Below is a small trained network, with its code and all its weights. Each question gives an input and a class and asks what happens when units are switched off, that is, made to give their printed mean instead of their output.

import numpy as np


def w(rows, s, z=0):
    codes = np.array(rows[::2]) - 128.0
    scale = np.full(codes.shape[1], s)
    scale[-1] = z or s
    return codes * scale


def norm(h):
    return h / np.sqrt((h * h).mean(-1, keepdims=True) + 1e-5)


def f(y):
    return y / 2 * (1 + np.tanh(0.7978845608 * (y + 0.044715 * y**3)))


def log_softmax(a):
    a = a - a.max(-1, keepdims=True)
    return a - np.log(np.exp(a).sum(-1, keepdims=True))


def net(x, mask):
    res = np.array(x, float).reshape(1, 2) / 4 @ E
    u = 0
    for l in range(2):
        y = f(norm(res) @ A[l][:, :-1].T + A[l][:, -1])
        res = res + np.where(mask[u : u + 8], y, B[l][:, -1]) @ B[l][:, :-1]
        u += 8
    return log_softmax(norm(res)[-1] @ U[:, :-1].T + U[:, -1])


A, B = {}, {}
E = w([
[49,59,82,118,162,99,191,211,72],'x0',
[43,217,123,164,47,13,115,137,1],'x1',
],0.00057)
A[0] = w([
[142,142,171,151,111,138,94,94,143,134],'0.n1',
[1,82,49,110,164,75,207,212,48,81],'0.n2',
[128,67,104,90,176,149,169,150,150,92],'0.n3',
[48,155,102,131,109,59,150,161,46,41],'0.n4',
[104,193,158,199,50,71,78,94,78,71],'0.n5',
[104,134,113,122,118,90,138,136,90,135],'0.n6',
[100,133,118,122,122,102,123,136,107,3],'0.n7',
[25,167,101,160,89,42,150,161,32,47],'0.n8',
],0.0037,0.0026)
B[0] = w([
[116,166,59,121,128,90,99,127,131,138],'0.n1',
[98,222,125,55,73,80,190,62,102,254],'0.n2',
[142,74,71,96,203,134,130,177,88,159],'0.n3',
[140,110,150,134,101,249,139,89,142,191],'0.n4',
[128,90,174,84,206,66,173,163,84,185],'0.n5',
[135,126,211,146,106,131,151,94,132,150],'0.n6',
[157,93,187,122,153,138,174,120,151,116],'0.n7',
[148,114,100,186,59,253,88,97,197,223],'0.n8',
],0.0025,0.0058)
A[1] = w([
[118,164,90,101,159,80,125,128,146,93],'1.n1',
[117,191,147,210,17,175,117,72,149,45],'1.n2',
[171,135,110,135,149,160,71,108,179,124],'1.n3',
[91,79,193,204,34,253,164,90,162,1],'1.n4',
[106,188,160,218,28,89,98,109,143,119],'1.n5',
[113,73,150,102,181,92,176,179,117,154],'1.n6',
[128,153,207,128,143,40,163,99,86,59],'1.n7',
[122,198,135,91,48,168,134,45,152,182],'1.n8',
],0.0045,0.0021)
B[1] = w([
[193,64,176,144,62,195,165,63,197,143],'1.n1',
[94,130,230,202,137,80,74,122,93,213],'1.n2',
[84,178,169,119,75,118,186,93,75,150],'1.n3',
[51,20,126,127,74,241,254,64,36,221],'1.n4',
[166,194,208,183,73,62,58,54,161,158],'1.n5',
[121,144,179,225,105,133,58,132,143,158],'1.n6',
[22,193,168,173,206,91,74,213,28,144],'1.n7',
[149,42,101,159,199,112,101,207,138,254],'1.n8',
],0.0029,0.0057)
U = w([
[251,252,246,250,6,6,4,4,252,190],'0',
[7,127,4,4,249,9,252,251,6,108],'1',
[251,4,5,243,252,239,5,252,252,193],'2',
[5,250,253,253,248,4,4,244,6,203],'3',
[6,141,114,67,4,89,19,196,205,2],'4',
[4,4,253,252,5,252,253,5,3,240],'5',
[240,242,5,4,5,253,248,3,242,157],'6',
],0.0052,0.0051)

Each question gives the input, the list of numbers given to net, and the class t.
The units are the neurons (one row each of A and B). Each row of codes is followed by its name. A weight is (code - 128) times the scale printed after its matrix; where a second scale follows, it is the last column's (A, B and U).
mask holds one flag per neuron, layer by layer. A switched-off neuron (its flag False) gives its mean, the last column of its row in B, instead of its output. The means were averaged over made-up inputs and are rounded, as every weight is.
A unit's drop is (log p(t) with every unit on - log p(t) with that unit switched off) / (log p(t) with every unit on - log p(t) with every unit switched off).
The circuit of an input: a set's keep is (log p(t) with only the set's units on - log p(t) with every unit switched off) / (log p(t) with every unit on - log p(t) with every unit switched off). Starting from the 12 units with the biggest drops (on a tie, the unit counted first), units are removed one at a time, each time the one whose removal leaves the highest keep (on an exact tie, the one counted first), for as long as the keep stays at least 0.8.
units of the circuit, in order: the units of the circuit, biggest drop first
top k neurons: the k neurons with the biggest drops, biggest first
top k neurons in layer l: the k neurons of layer l with the biggest drops, biggest first
input [4,-3], class 1: units of the circuit, in order => 1.n2; 1.n4; 0.n8
input [8,-2], class 1: top 2 neurons => 0.n2; 1.n4
input [3,-4], class 2: units of the circuit, in order => 1.n4; 0.n3
input [-8,-6], class 0: units of the circuit, in order => 1.n4; 0.n8
input [-1,-1], class 6: top 4 neurons in layer 0 => 0.n4; 0.n8; 0.n6; 0.n2
input [5,-3], class 1: units of the circuit, in order => 0.n8; 1.n2; 1.n4
input [1,-3], class 2: units of the circuit, in order => 1.n4; 0.n2; 0.n8
input [7,-1], class 1: units of the circuit, in order => 0.n2; 1.n4; 1.n8
input [-8,3], class 3: top 2 neurons in layer 0 => 0.n8; 0.n5
input [-8,6], class 3: units of the circuit, in order => 0.n5; 1.n7
input [6,-1], class 1: top 2 neurons => 0.n2; 1.n4
input [1,-8], class 2: top 4 neurons in layer 0 => 0.n2; 0.n8; 0.n3; 0.n4
input [5,-4], class 1: top 2 neurons => 1.n5; 1.n2
input [-6,3], class 3: top 2 neurons => 0.n5; 1.n7
input [-2,-6], class 6: top 3 neurons in layer 0 => 0.n5; 0.n8; 0.n2
input [-8,-3], class 0: top 2 neurons => 0.n5; 1.n4
input [-2,-7], class 6: top 3 neurons => 1.n8; 1.n2; 0.n5
input [-8,-2], class 0: top neuron in layer 0 => 0.n3
input [-6,1], class 3: top 2 neurons in layer 1 => 1.n7; 1.n4
input [-3,-5], class 6: top 4 neurons in layer 1 => 1.n2; 1.n8; 1.n4; 1.n3
input [-7,-6], class 6: top 2 neurons in layer 1 => 1.n2; 1.n3
input [-1,-3], class 6: top 4 neurons in layer 0 => 0.n5; 0.n8; 0.n2; 0.n4
input [-7,0], class 0: top 2 neurons in layer 0 => 0.n1; 0.n3
input [-3,-7], class 6: top 4 neurons in layer 1 => 1.n8; 1.n2; 1.n4; 1.n3
input [-8,5], class 3: top neuron => 0.n5
